Below is a small trained network, with its code and all its weights. Each question gives an input and a target symbol and asks what happens when units are switched off, that is, made to give their printed mean instead of their output.

import numpy as np


def w(rows, s, z=0):
    codes = np.array(rows[::2]) - 128.0
    scale = np.full(codes.shape[1], s)
    scale[-1] = z or s
    return codes * scale


def f(y):
    return y / 2 * (1 + np.tanh(0.7978845608 * (y + 0.044715 * y**3)))


def softmax(a):
    e = np.exp(a - a.max(-1, keepdims=True))
    return e / e.sum(-1, keepdims=True)


def log_softmax(a):
    a = a - a.max(-1, keepdims=True)
    return a - np.log(np.exp(a).sum(-1, keepdims=True))


def net(x, mask):
    ids = ['ΓΘΨαβζηω'.index(c) for c in x.split()]
    T = len(ids)
    res = E[ids] + P[:T]
    r = res
    for j in range(3):
        rows = slice(4 * j, 4 * j + 4)
        q, k, v = (r @ M[0][rows].T for M in (Q, K, V))
        z = softmax(np.where(np.tri(T) > 0, q @ k.T / 4**0.5, -1e9)) @ v
        o = O[0][rows]
        res = res + np.where(mask[j], z, o[:, -1]) @ o[:, :-1]
    y = f(res @ A[0][:, :-1].T + A[0][:, -1])
    res = res + np.where(mask[3:15], y, B[0][:, -1]) @ B[0][:, :-1]
    return log_softmax(res[-1] @ U[:, :-1].T + U[:, -1])


Q, K, V, O, A, B = {}, {}, {}, {}, {}, {}
E = w([
[209,101,165,110],'Γ',
[172,126,128,147],'Θ',
[114,87,5,131],'Ψ',
[43,188,142,98],'α',
[80,140,110,157],'β',
[100,123,159,85],'ζ',
[176,114,104,182],'η',
[127,210,150,104],'ω',
],0.02)
P = w([
[117,114,145,127],'0',
[115,174,80,5],'1',
[134,124,122,134],'2',
[112,91,114,136],'3',
[111,126,194,120],'4',
[147,137,107,114],'5',
[111,75,119,132],'6',
],0.019)
Q[0] = w([
[111,63,81,157],'head 0',
[127,167,248,187],'head 0',
[95,65,166,121],'head 0',
[65,93,198,181],'head 0',
[80,103,50,123],'head 1',
[199,55,125,69],'head 1',
[148,166,71,133],'head 1',
[146,90,245,225],'head 1',
[134,80,127,89],'head 2',
[151,206,170,144],'head 2',
[104,82,205,166],'head 2',
[126,125,36,93],'head 2',
],0.012)
K[0] = w([
[167,97,124,140],'head 0',
[128,205,107,15],'head 0',
[92,106,47,136],'head 0',
[125,121,67,29],'head 0',
[57,68,136,182],'head 1',
[134,56,152,153],'head 1',
[147,165,255,190],'head 1',
[161,122,96,49],'head 1',
[143,182,77,106],'head 2',
[135,132,208,121],'head 2',
[74,39,114,65],'head 2',
[75,188,68,230],'head 2',
],0.012)
V[0] = w([
[245,202,152,154],'head 0',
[90,217,124,120],'head 0',
[135,160,253,79],'head 0',
[166,144,53,173],'head 0',
[48,129,135,113],'head 1',
[49,118,55,111],'head 1',
[155,202,64,133],'head 1',
[154,95,96,76],'head 1',
[106,100,69,68],'head 2',
[184,214,126,108],'head 2',
[111,156,224,174],'head 2',
[140,81,130,183],'head 2',
],0.012)
O[0] = w([
[164,197,112,170,42],'head 0',
[2,241,50,125,176],'head 0',
[89,219,202,126,190],'head 0',
[199,158,63,124,53],'head 0',
[9,72,71,110,202],'head 1',
[149,41,108,65,205],'head 1',
[170,150,52,116,118],'head 1',
[213,123,139,116,194],'head 1',
[143,106,173,136,254],'head 2',
[105,111,211,149,153],'head 2',
[99,210,80,180,44],'head 2',
[121,146,63,88,8],'head 2',
],0.0073,0.005)
A[0] = w([
[144,118,116,88,190],'neuron 0',
[123,86,146,155,190],'neuron 1',
[105,103,137,254,185],'neuron 2',
[112,184,121,111,233],'neuron 3',
[104,177,137,128,143],'neuron 4',
[96,92,115,123,204],'neuron 5',
[162,162,141,19,252],'neuron 6',
[159,111,137,153,50],'neuron 7',
[131,92,127,201,82],'neuron 8',
[142,105,141,195,9],'neuron 9',
[138,133,173,108,99],'neuron 10',
[122,94,184,128,125],'neuron 11',
],0.016,0.0039)
B[0] = w([
[76,120,189,185,185],'neuron 0',
[158,215,158,192,208],'neuron 1',
[104,222,102,181,161],'neuron 2',
[154,77,83,98,204],'neuron 3',
[201,89,126,8,199],'neuron 4',
[87,140,140,167,244],'neuron 5',
[134,138,112,255,248],'neuron 6',
[74,94,95,95,160],'neuron 7',
[129,77,39,180,152],'neuron 8',
[187,127,111,73,146],'neuron 9',
[135,176,165,81,202],'neuron 10',
[194,165,124,106,250],'neuron 11',
],0.0071,0.012)
U = w([
[202,169,169,110,53],'Γ',
[169,172,99,143,253],'Θ',
[164,29,164,100,155],'Ψ',
[86,85,133,52,35],'α',
[56,199,95,190,153],'β',
[97,102,253,101,115],'ζ',
[177,172,43,164,79],'η',
[176,133,90,29,175],'ω',
],0.008,0.0046)

Each question gives the input, a string of symbols that net reads in full, and the target symbol t.
The units are the heads (4 rows each of Q, K, V and O) and the neurons (one row each of A and B). Each row of codes is followed by its name. A weight is (code - 128) times the scale printed after its matrix; where a second scale follows, it is the last column's (O, A, B and U).
mask holds one flag per unit, heads first, then neurons. A switched-off unit (its flag False) gives its mean, the last column of its rows in O or B, instead of its output. The means were averaged over made-up inputs and are rounded, as every weight is.
A unit's drop is (log p(t) with every unit on - log p(t) with that unit switched off) / (log p(t) with every unit on - log p(t) with every unit switched off).
The circuit of an input: a set's keep is (log p(t) with only the set's units on - log p(t) with every unit switched off) / (log p(t) with every unit on - log p(t) with every unit switched off). Starting from the 12 units with the biggest drops (on a tie, the unit counted first), units are removed one at a time, each time the one whose removal leaves the highest keep (on an exact tie, the one counted first), for as long as the keep stays at least 0.8.
units of the circuit, in order: the units of the circuit, biggest drop first
unit that matters most: the unit with the biggest drop
top k neurons: the k neurons with the biggest drops, biggest first
heads that matter: for each layer, one digit per head in row order, 1 if its drop is at least 0.15 and else 0, layers parted by /
input β Θ α β Γ, target Θ: units of the circuit, in order => head 1; head 0; neuron 6
input Θ α α β α, target α: units of the circuit, in order => head 0; neuron 4; head 1
input ζ β η β α ζ, target β: units of the circuit, in order => neuron 4; neuron 6
input ζ ζ Γ Ψ β Γ ζ, target Ψ: units of the circuit, in order => head 0
input Θ α ζ ζ ζ ζ, target ζ: units of the circuit, in order => head 0; head 1
input ζ ω β ζ Γ, target ω: units of the circuit, in order => head 0; neuron 4; neuron 3; head 2
input Θ Ψ ζ Ψ ω, target Ψ: heads that matter => 110
input Γ Γ ζ ω α, target Γ: units of the circuit, in order => head 1; head 0; neuron 4
input β Θ Γ β Γ ω ω, target ω: heads that matter => 101
input ζ Γ ζ ζ ζ, target Γ: heads that matter => 010
input ζ β α ζ Γ, target β: heads that matter => 111
input β ζ ζ ζ ζ Ψ β, target Ψ: heads that matter => 101
input ζ ζ η, target η: units of the circuit, in order => head 0; neuron 8
input ζ ζ Ψ η, target Ψ: heads that matter => 101
input η Θ ζ Γ ω, target Θ: heads that matter => 010
input ω β ζ Γ ω, target β: heads that matter => 110
input β Ψ ω ζ η β ζ, target Ψ: heads that matter => 110
input β ω α ζ ζ, target ω: heads that matter => 100
input ζ ζ ζ Γ, target Γ: unit that matters most => neuron 11
input β α α Γ β, target α: heads that matter => 100
input ζ Ψ Ψ Θ, target Ψ: heads that matter => 100
input β Ψ β, target Ψ: top 2 neurons => neuron 6; neuron 2
input ζ ω Γ, target Γ: heads that matter => 011
input α α ω α β, target α: heads that matter => 110
input Ψ ω η β β, target ω: units of the circuit, in order => head 0; neuron 4; neuron 3
input α ω Θ Θ η, target ω: top 3 neurons => neuron 4; neuron 6; neuron 3
input β β Ψ, target Ψ: unit that matters most => head 2
